Where the symbols take the objects:
* | k r s g o
gos | tig biz vik sok zom
nom | sov zel zep lub .
ter | sur tef . vik zit
fet | fim sok gam fop ded
lud | buk lub teg kuf .
lan | bal zur nep fut nal
fim | lev fet gef zet gir
fir | zel mul tir sel .
mon | gad fis tep lup dor
dab | zov luv fik gir val
moz | zef mus mog zos mav
nug | zom vev biz rig zaf
ker | fop lop kap zef baz
lif | nek zun val mer .
kib | bak sav . sur nev
pof | zos rif fad taz ras
naz | val pem luv diz zun
nek | nam lif lup pum .
feg | pes niz . mam lun
kug | mol zit sur tig duk
tig | fik gos tof fet luv
bor | baz bal lop mav tul
taz | biz bir pom mip vev
ruk | gan gef . niz lev
dor | kav zav mon nek .
lir | pom suk . ruk bir
git | vuv kas tik sov .
mav | siz lor moz tis teg
sel | duv gaz sud zav .
pem | naz zaf zom bef div
zaf | pem sug nug tik mup
mut | ded rig sok baz bef
zav | dor mik fis lif .
sug | zaf lup vev rom nam
lev | mip fim ruk nep tov
lun | lop nep feg mus bal
sok | fet mor lek ker mut
zag | niz tuv . bak zet
gef | ruk gam . zag fim
nam | mup nek sug kas .
gor | tep duk mol dab fis
bal | bor lan lun lor zep
buk | gaz lud ler ror .
gir | tov ded fim zur lar
dif | fut kon sut gor sud
fut | lor dif lep tep tuz
zov | vev dab bir tov lup
mam | mog kan . fad mus
niz | feg zag . kan nep
ded | gir mut fet gaf diz
rer | sir dup ril pem ror
teg | ler mot mav dup lud
rig | mut nat mor bor tik
mor | sok mip nef lop rig
pes | kap feg . mog lop
mog | sav mam . tef moz
ril | duk tis zit zom rer
nev | sut zef kib kug kon
duk | gor ril kug luv sir
tul | mar zep bor teg sov
bag | fad nar . lir rif
mot | teg tuz lor gad lub
mip | mor lev gan lun nat
luv | dab zom tig ded naz
rom | tik zul nat zep kas
zep | tul nal bal mot nom
lep | mus sut kan rif fut
val | lup naz dab lar lif
fop | zet ker tuv nev gaf
mol | rif kug nar fik gor
ras | tis tep pof vev gad
tez | tir mar gaf tet mul
kan | mam bak . bag lep
zun | lif div naz vut .
ror | mik kuf rer div .
lop | ker lun pes moz bor
zul | rom lar tov nal pum
bef | diz tik mut mar vuv
kuf | ror kav dup mup .
vik | tof duz . lek gos
rif | pof mol bag bir tep
zur | lan gaf zet dif tir
let | mul sov mar buk .
biz | gos taz duz mor nug
tet | sud ler kon sir gaz
tuz | mot sud fut mon duv
sut | lep nev bak mol dif
zit | kug zos ter gos ril
tef | ter fad . duz zos
fis | mon sir gor val zav
nef | lek gan . pes mor
kav | kuf dor gad nam .
baz | gaf bor ker siz mar
pom | duz lir . gan taz
kon | dif siz nev duk tet
div | zun mup pem vuv .
suk | lir tof . gef fik
zel | nom fir nal duv .
pum | kas mer zul zel .
bak | kan kib . nar sut
nat | rig tov mip bal rom
nar | bag sur . suk mol
mar | tez tul baz ler let
zom | luv nug gos mut pem
gaf | zur baz fop kon tez
tep | ras gor rif zov mon
dup | rer gad tis zaf kuf
tuv | zag kap . kib fop
tir | nal tez zur sud fir
mik | zav ror sir zun .
vev | nug zov taz nat sug
tis | ril ras zos nug dup
lor | mav fut mus ras mot
mer | pum vut lar fir .
kap | tuv pes . sav ker
fik | bir tig suk fim dab
sav | kib mog . ter zef
zet | nep fop zag sut zur
vuv | vut git bef let .
duz | vik pom . nef biz
lup | sug val zov zul nek
mus | moz lep mam pof lor
ler | tet teg siz rer buk
zef | nev moz sav zit siz
gaz | sel buk tet mik .
siz | kon mav zef ril ler
tik | bef rom rig tul git
diz | lar bef ded tez vut
nal | zep tir lan tuz zel
tof | suk vik . gam tig
nep | lun zet niz lep lan
sud | tuz tet dif fis sel
fad | tef bag . pom pof
lar | zul diz gir tir mer
sov | let nom tul lud .
mul | fir let tez gaz .
duv | lub sel tuz dor .
zos | zit pof tef biz tis
mup | div nam zaf git .
tov | nat gir lev lan zul
sir | fis rer duk naz mik
lub | lud duv mot kav .
gan | nef ruk . feg mip
bir | taz fik lir lev zov
kas | git pum rom nom .
gad | dup mon ras sug kav
lek | gam nef . kap sok
gam | gef lek . tuv fet
vut | mer vuv diz mul .
sur | nar ter . tof kug

The rows follow the links: the fewer symbols apart two objects are, the more alike their rows tend to be.

Each row is also shifted at random along 2 hidden directions that mean nothing.

Rows in random order:
Each row is one object's numbers.
r1:  267   118    57   -26   -90    27  -145   -72    18    -2  -211   -49   107    57   -13    41    80    43    64  -115    -8     7   -88    20   -44    -9   -63    87     8    35
r2: -147    77   -22  -127  -141    28   -23    78   -97   110    40   -41    82   -13    -2   113    23    55  -113    87    15     4  -130    15    49    36   -45   -79    34    98
r3:  164    15    32   -49  -104   -21   -88     9    89    88  -113    14   142   111    -3   105    37    48   -62   -17   -49   -29   -74     6   -22   -63    66   107    -9    72
r4:  -81    45   -33   -52   -29   -69   -90   -29    77    29    38    66   130    51     6    -9    15   -41   -19   -34  -143   -49    -9   -99    58   -83    70    96    19     1
r5:   -5    48     3   -89   145   -57    51     1    11    44   -22    40   -45    35   -35    20   -26    41  -122   123    25   -40    72    26  -105   -72    86    15  -103    81
r6:  139     4    47    33   -58    41   -73     9   -56   -29     2   -83    43    91   -27   -56   -10    23   153  -119    50    21    32    27  -110    71   -46    37    49   -49
r7: -107    46   -18   -96   -31   -20   -18    69    42    59   -32    -1    99    90   -11    76   -15    44  -150    75   -14   -32   -27   -73   -24   -80    64    56    14    87
r8:  139  -114    82    77    94   -18   137   -17   153   -31  -240     0   -55    35     9    24   -24    48  -109    76     8    -8   -66    43   -63  -174   122   137  -116    78
r9:  -45    61   -61    11  -133     7   -70   -82    35    24    -7   -10    44  -163    13  -104    -3   -30    70   -70   -81    91   -91   -15   129    45   -35   -46    16   -69
r10:  213    26    61   -38   -71   -36   -97    -7    61    86  -114    -8   149   110   -29    57   -15    34    12   -49   -63   -81   -68     9   -81   -67    22   146   -28    46
r11:   65   244    -3  -136    79    34  -108  -102  -107   -47  -187     8   -56   -19    -2    92   224    93  -164    37    99    75   -19    61    43    14   -61  -132   -62   157
r12:  126   -28    56   -52   -63   -29   -10    71    93    88  -112   -33   125   129   -30    86   -40    66  -106    44   -16   -58   -44    -2  -107  -100    87   129   -21    70
r13:  -41   -24   -25   -47   -25   -81     0    55   132    53   -21    29   136    93   -14    14   -44    27  -122    43   -95   -32     3   -64   -12  -113   142   111    -5    35
r14:   77   -53    30    41    31   -89    36     0   233    33   -60   -12   107    60   -37  -136  -197   -16    24    -9  -130   -60    65   -87  -130  -152   141   256    -8   -87
r15:   30  -208    13    92   -37   -78   164    51   126   120   127   -73     4   -86   -48  -203  -332   -40   174    29   -51   -40    37    38  -178    27   108   174   -21  -191
r16: -204    30    19  -146    10   -35    31   129  -174   115   241   -56   116   137   -88    55  -147   -11    75    71    35  -201    30   -93  -185     2   -62   121    75     1
r17:  262    48    38   103   -48   146   -15   -56    76  -128  -309  -127   -99   -88    58    13   115    71     2   -67   169   173   -29    58     0    67  -125  -144    57   -42
r18:    8   -67   -34   -49   152  -147    34    -1    64    74   144   138    -6    58   -39   -44   -88   -42    -1    42  -141  -127   127    10   -80   -77   174   131  -129    -1
r19:  -47   258     1  -148   -89    71  -161   -23   -98   -24  -159   -56   109    43     8   127   169    76  -124     8    64    42  -101   -68    75    -9  -112   -66    58   140
r20:  -86  -156     6    92   129   -70    69   -44    52   -59    77   117   -66    10    16   -49   -36   -97    65   -19  -112   -86     6   -27    70   -89   100   114   -66    -9
r21:   98   -19   -27    77   -46    38   -24   -44    77    -4   -68    74   -46  -104    83    74    34  -124    48   -42   -65   -47   -60   -34    95    37  -121   -68    55   -67
r22:  -17    87   -66    -8   -64    53   -99   -63    25     2  -102    94    -8   -87    89   156   164   -76  -103   -14   -59   -11  -101   -58   231    12  -112  -146    87    23
r23:  205  -112    71    29   -17    -2   137    94   156   129  -162   -42   -11   -12    26   129  -116   -10   -86   122    21  -111   -69    28  -129   -60    16    87     4    -4
r24: -253   -42   -43   -52   -77    -9   -23    51  -192    83   359     2    33   -45   -34   -60  -118   -85   195   -18   -50   -78     8   -27    22   145   -89   -57    73  -103
r25: -105    28     3    -4     3   127    58    43  -109   -29    23   -78   -93   -68    38    80    13   -20     2    67   129   -11     3   -58    -5   110  -162  -153   108   -40
r26:  -76    46   -16   -77  -147    35   -30    27  -144   102   147   -57    55   -82   -33    11   -38    -7   114   -15     3   -39   -98    31     3   132  -119   -51    47    -9
r27: -305   118   -14  -122    54    71    -8    -3  -256   -73    28    13   -60    30    21   176   196    11  -131    96    87   -21   -99   -36   158    -1  -109  -135    48   193
r28:  -87   102   -36   -33    -9   -42  -139   -55    42   -22    52    55   117    23   -24   -78    23   -59    38  -107  -123   -10    24  -124    78   -45    -5    53    32   -27
r29:   -8    38    12    11   -50   132   -13     7  -109   -34    -2   -31   -73   -73    50    82    72   -47    57   -33    87   -15   -25    -5    51   131  -206  -155   111   -49
r30:  121  -159   -21    76   -24   -74    72    42   262    88   -85    92    54     6    49    51   -73   -32  -115    49  -134   -59   -38   -25     9  -109   141    85   -26   -38
r31:   35   -66    42    -5    25   -12    -2   -35   -72     3   -55    62   -26    81    11   130   112     3   -38   -17    -9   -86  -128    59    52   -71   -19    54   -65   135
r32: -209  -131    24   -65    65   -74   109   139  -113    98   166    58    17   149   -29   126   -55     8   -92   135    -3  -157   -32     3   -35   -54    79    65   -20   110
r33:  174  -122   -30    69  -123   -85    37   -24   233   126   -48    29    97   -95    -3   -96  -159   -17    49   -12  -166     5   -97    37   -28   -44   133   162   -64   -74
r34:  -85   105   -34   -67  -134    55     1   -10    32    67  -111  -102    47  -127     0    16   -24    57  -116    97    41    79  -135     4    51     7   -34   -62    22    37
r35:  -81   115   -16  -114  -192    56   -98     0  -139    96    40   -40    94   -70     0    79    48    12     3    -3     1    20  -160    29    90   109  -127   -92    43    63
r36:  204   -68     4    35   189  -114    88   -67   157    17   -78    63   -83    -6   -39  -122   -99    16     6    61   -62    -9   139    43  -168  -116   164   146  -165   -40
r37:   11   292   -20  -100   -22    92  -129  -103    31  -105  -315  -126    60   -20    -1    -4   145    73  -115   -27    93   129   -53  -108    34   -90   -88   -40    63    63
r38: -195    32   -29   -32   -71    44    65    43  -107    26   130  -119   -18  -131   -33   -83  -128     0    65    44    86    62   -12   -18   -44   115   -90   -72    63   -81
r39:  -81    50    -9   -26   -43    94   -20    21  -120    27    55    -3   -63   -86    65   173    68   -99     4    40    46   -82   -76   -49    69   105  -217  -159   128   -18
r40:   39    71    12     3  -113   104   -43    -8   -89   -56   -32  -137     0   -74   -12   -42    30    55    68   -49   121   136   -48    66     4   133  -121  -118    64   -42
r41:  184   -30    41   -15  -157     7    53    37    80   147  -143   -87    68   -50   -28    20  -111    61    -4    63    23     1  -149    86  -111     2    16    91   -40     6
r42: -201   119   -75   -43   -27    50   -40   -15    49   -36   -83    42   -16   -75    76   115   149   -16  -228    65     2    64   -57  -102   195   -37   -29  -160    78    74
r43:   52    89   -29    79  -103   101   -55   -75    34  -109  -138  -103   -10  -137    17  -115    59    34    43   -99    85   230    -9    40    85    72   -62  -134    50   -72
r44:  -91    15   -17    22   -39   116   -26    50  -151   -53   130   -42   -61   -44    31    47    47   -37    76   -46   110    21    32   -16    46   155  -179  -183   133   -63
r45:  183   108     4    73    -8    29   -94  -116   202  -139  -272  -101    41    -6     3  -170    25    31    35  -121   -21   156    49   -65    -1   -84    31    86     6   -93
r46:   27   -70   -19    70   -90    -4    10   -16    68    32    75   -24    33  -105   -18  -151  -127   -41   145   -77   -50    41   -20    25     3    51    14    39    11  -129
r47:   34    28   -17   -82    99  -114   -57   -30   -61    71   132   142     7    52   -21    36    22   -24    13     5  -105  -102    78    16   -22   -33    76    41  -102    48
r48: -384  -135   -56    24   100   -29   181   141   -54    32   354    17   -74   -43    15   -39  -208  -143    46   129     2  -139   140  -155   -35    46   -23   -30   143  -155
r49:  130  -112    58   118    34    46   172    58   144     0  -115   -93  -101   -72     8   -24  -147    -6     4    80    63   -20    26   -17  -135    -9   -23    34    28  -110
r50: -147   -94     7   -21    43    30   169   134   -73   116   148   -32   -53   -10     6   117  -159   -71     1   164    80  -165     6   -59  -128    51  -106   -10    83   -56
r51: -189    44   -16  -140    17   -49    20    92     5    79    73   -22   106    98   -52    45  -104    12   -89    99   -21  -106    14  -132   -87   -83    50   120    34    44
r52:   97   -96   -17   140    21    21    40   -37   164   -43   -52    28   -66  -112    48   -62   -46   -89    60   -43   -56    11    37   -44    33    16   -18   -25    37  -148
r53:  -24   -72     0    31    24    -1   146    74   126    62   -73   -22   -40   -18    19    83  -105   -27  -134   155    15   -74   -14   -58   -48   -53    26    14    35   -23
r54:  107    26     8   -23   -59   -70   -98   -11    81    64   -15    60   158    95   -16    19   -18   -14    38   -74  -136   -99   -39   -35    -7   -78    57   154   -25    19
r55: -203   -37    -7   -89     8   -20    -7    57  -149    39   140    81    29   109    26   165    99   -13  -107    64   -11  -104   -70     9   106   -26    21   -30    -1   161
r56: -157  -115     1   -26     8   -39   149   146    71   122   109    24    23    39     5   115  -131   -15  -148   173   -16  -135    19   -70   -57   -55    76    46    36    12
r57:  -58   -11   -37   -52  -165   -52   -40    18   -22   154   148    35   114   -40    -3     8   -63   -46    69   -11  -120   -47  -106    19    35    68   -11    30    19   -33
r58: -104   -35   -42    43    45     6    81     7   144    26   -55    44   -19   -66    44    54   -58   -63  -127   108   -51   -36    -5   -93    61   -59    28   -25    36   -33
r59:  -96  -127     7    63   145   -34   119   -47    51   -70   -21    42   -95     3     2   -49   -23   -42    -6    24   -35   -45    10   -41    29  -113    78    75   -56    10
r60: -144   107   -53   -73    -1   -48   -55    -3    74     0   -29    17   109    36    -9    -1    15     0  -103     5   -81     2     3  -137    68  -103    58    42    39    41
r61: -140   -68   -12     7    59   -39    73    37    64   -16   -17    72     3    64    21    59    14    -9  -149    66   -49   -21    -8   -18    69  -127   107    47   -41    73
r62:  136   -92   -17    38  -141   -70     5    12   204   132   -53    37   127   -27    14   -17   -86     7   -59    19  -142    19  -101    41    21   -73   145   110   -45   -22
r63:   26   -78    16    84    30    88    99    54    46   -67   -37  -101   -95   -50     7   -27   -72    -2    22    33   123    49    68   -19   -63    50   -54   -81    67  -114
r64:   48     6    -3    43     0   -16   -63   -77   111   -59  -165    78     2    16    36    53   149    17  -140   -26   -64    62   -85     8   178  -118    76    -3   -50   113
r65:  -30     4   -14   -62   -72   -78   -76    50    34    90    62    76   158   110   -12    75    13   -17   -47   -20  -120   -71   -35   -42    25   -30    70    82     6    64
r66:  383    42    32    67  -111    88   -50   -72   159    25  -381     5   -23   -72   110   168   127    14  -114    -8     7    16  -177    35    33   -31   -80   -21    -1    42
r67:  162   -77    43   102   -89    37    69    26    85     5   -78  -150   -12   -61   -25  -121  -136    50    91   -14    78   107    10    75  -148    49    16    32     3  -108
r68:  -49   107   -26    17    13   124    32   -56    44   -74  -225   -66  -106  -139    66    77    79   -11  -149    78   100    78   -70   -74    88    19  -135  -169    88    -7
r69:  -16    -1    -6   -22  -107    31    -6    31  -133    80   157   -63    32   -52   -27   -35   -79   -16   166   -35    33   -21   -53    53   -46   126  -107   -36    50   -61
r70: -199    15   -26     1    95    -8    31   -57     2   -89   -34    60   -66    -7    44    29   100   -14  -141    36   -31    18   -23   -60   152   -94    49   -33   -33    89
r71: -121   -22   -61   -48  -110   -34    13    55   103   104    30    -1    86   -55     5     2   -64    32  -126    77   -71    25   -78   -20    58   -46    91     8   -11    48
r72: -290    76   -55   -96   -82    43    72    42  -120    70   143  -114    -4  -140   -27   -38   -99    -4     5    98    82    12   -61   -42    -2    93   -93   -86    65   -17
r73:    2  -100   -16   -27   168  -160   134    45    97    92    98    94   -23    50   -50   -75  -154   -17   -37   110  -112  -127   143     2  -136  -129   200   163  -138    -4
r74:  -29   -43     1   -36   -38     7    52    95    36    95   -46     0    21    27    27   169     4    12  -173   121    17   -66   -57   -15     0   -22     2   -41    40    54
r75: -106   -39   -73    59    20     3    38   -17    95     5    62    78   -51  -115    74    16   -25  -142    -9     9   -88   -70    22  -109   109     5   -36   -46    66  -102
r76:  276  -104    47    51  -100   -14    36    49   180   118  -181    27    54    34    35   144   -18    26  -106    64   -42   -69  -107    52   -48   -68    53    78   -13    27
r77:  -86   169   -60   -86    60     0   -80   -70     6   -25   -84    73   -15   -12    29    54   193    60  -228    32    -6   102    15    -8   125   -59    58  -123   -51   125
r78:  317   -47    50    90  -131    50   -21   -14    57    -2  -110  -107     3   -45    -1   -75   -50    51   144   -98    54    94   -54   127   -80    72   -45    18   -17   -80
r79:   25   106    33   -33   -42   106   -79    28  -106   -93   -25  -132    39    56   -15   -25    61    54    62   -91   125    89    36   -14   -50    87  -125   -54    83   -19
r80: -286     6    -8   -57    49     1    64    64   -78    -5    79    55    -2    65    12   114    60     5  -178   113    26   -43   -37   -42    80   -58    44   -43    12   137
r81:  -17    53   -41   -16  -137    35   -82   -40   -66    62    87    -1    64  -117    -7   -42    -7   -47   110   -60   -57    17  -116    22    90   116   -85   -41    32   -27
r82:   60   -22   -41    75   -28   -12     5   -63   202     8  -131    79    -3   -81    78    52    49   -64   -99     3   -89   -14   -46   -62   121   -68     8   -28    23   -42
r83: -106    12   -55    49    39    53    56   -36   119   -38   -67    16   -77  -136    67    13    -4   -66  -101    70    -1     9     5  -100    81   -22   -45   -87    64   -77
r84: -185    42   -54  -129  -152     3   -67    84  -131   140   163    16   113     6    -3   110    18    20   -61    51   -26   -30  -102    22    68    68   -63   -86    54    72
r85:  -86  -260    97    70   195   -96   279    99    21    27    88    -8  -101    93   -54   -36  -240   -19    26   143    -6  -181    54     1  -194  -118   127   245   -82   -19
r86:  141    51     8    -7  -146    28     2   -18   152    74  -265   -65    84   -63    29    38    22    89  -172    56    13   120  -148    60    20   -57    65     3   -43    58
r87:  -29   -71   -39    56   -70   -25    99     8   136    92    11   -48    36  -139   -15  -145  -208    -6    57    39   -69    21   -33    -8   -44   -13    74    84   -34  -122
r88: -402   168  -130  -111  -104    12   -52   -31   -76    19   101   -14    65  -158    21    -9    48   -12  -117    47   -20    85   -92  -112   215    64   -53  -169    72    38
r89:   76    73   -26   -13   -91   -34  -113   -49   128    -6  -136    44   128    52    27    20    72    29   -90   -44  -103    46   -41   -32    91  -108    84    57   -19    67
r90:  -21   -19   -29   -55    75  -119    -6    10    58    82    92   127    38    71   -14     6   -16   -14   -92    59  -118   -71    75     2    -7   -79   143    44  -103    55

Some objects, each with its row:
nal r52
tir r48
lep r33
suk r77
fet r8
sut r88
sur r7
tis r1
lan r75
zos r10
sav r2
kan r62
nef r55
ror r79
lor r81
sov r44
kuf r6
tet r38
lud r78
mar r25
lir r90
ril r16
ker r23
buk r40
sud r15
baz r50
rif r4
mol r60

Row, symbols taken left to right, then the row they reach:
r59 g s k: r82
r45 s s o: r14
r13 g o: r73
r9 o s o: r46
r18 s g: r64
r74 k o: r53
r49 r o: r17
r3 g o r: r47
r19 k g: r5
r35 k k: r34
r20 g r: r83
r63 g: r67
r21 o g: r24
r89 o k: r54
r37 k g: r36
r31 o s k: r27
r11 s g k: r80
r66 o s o: r39

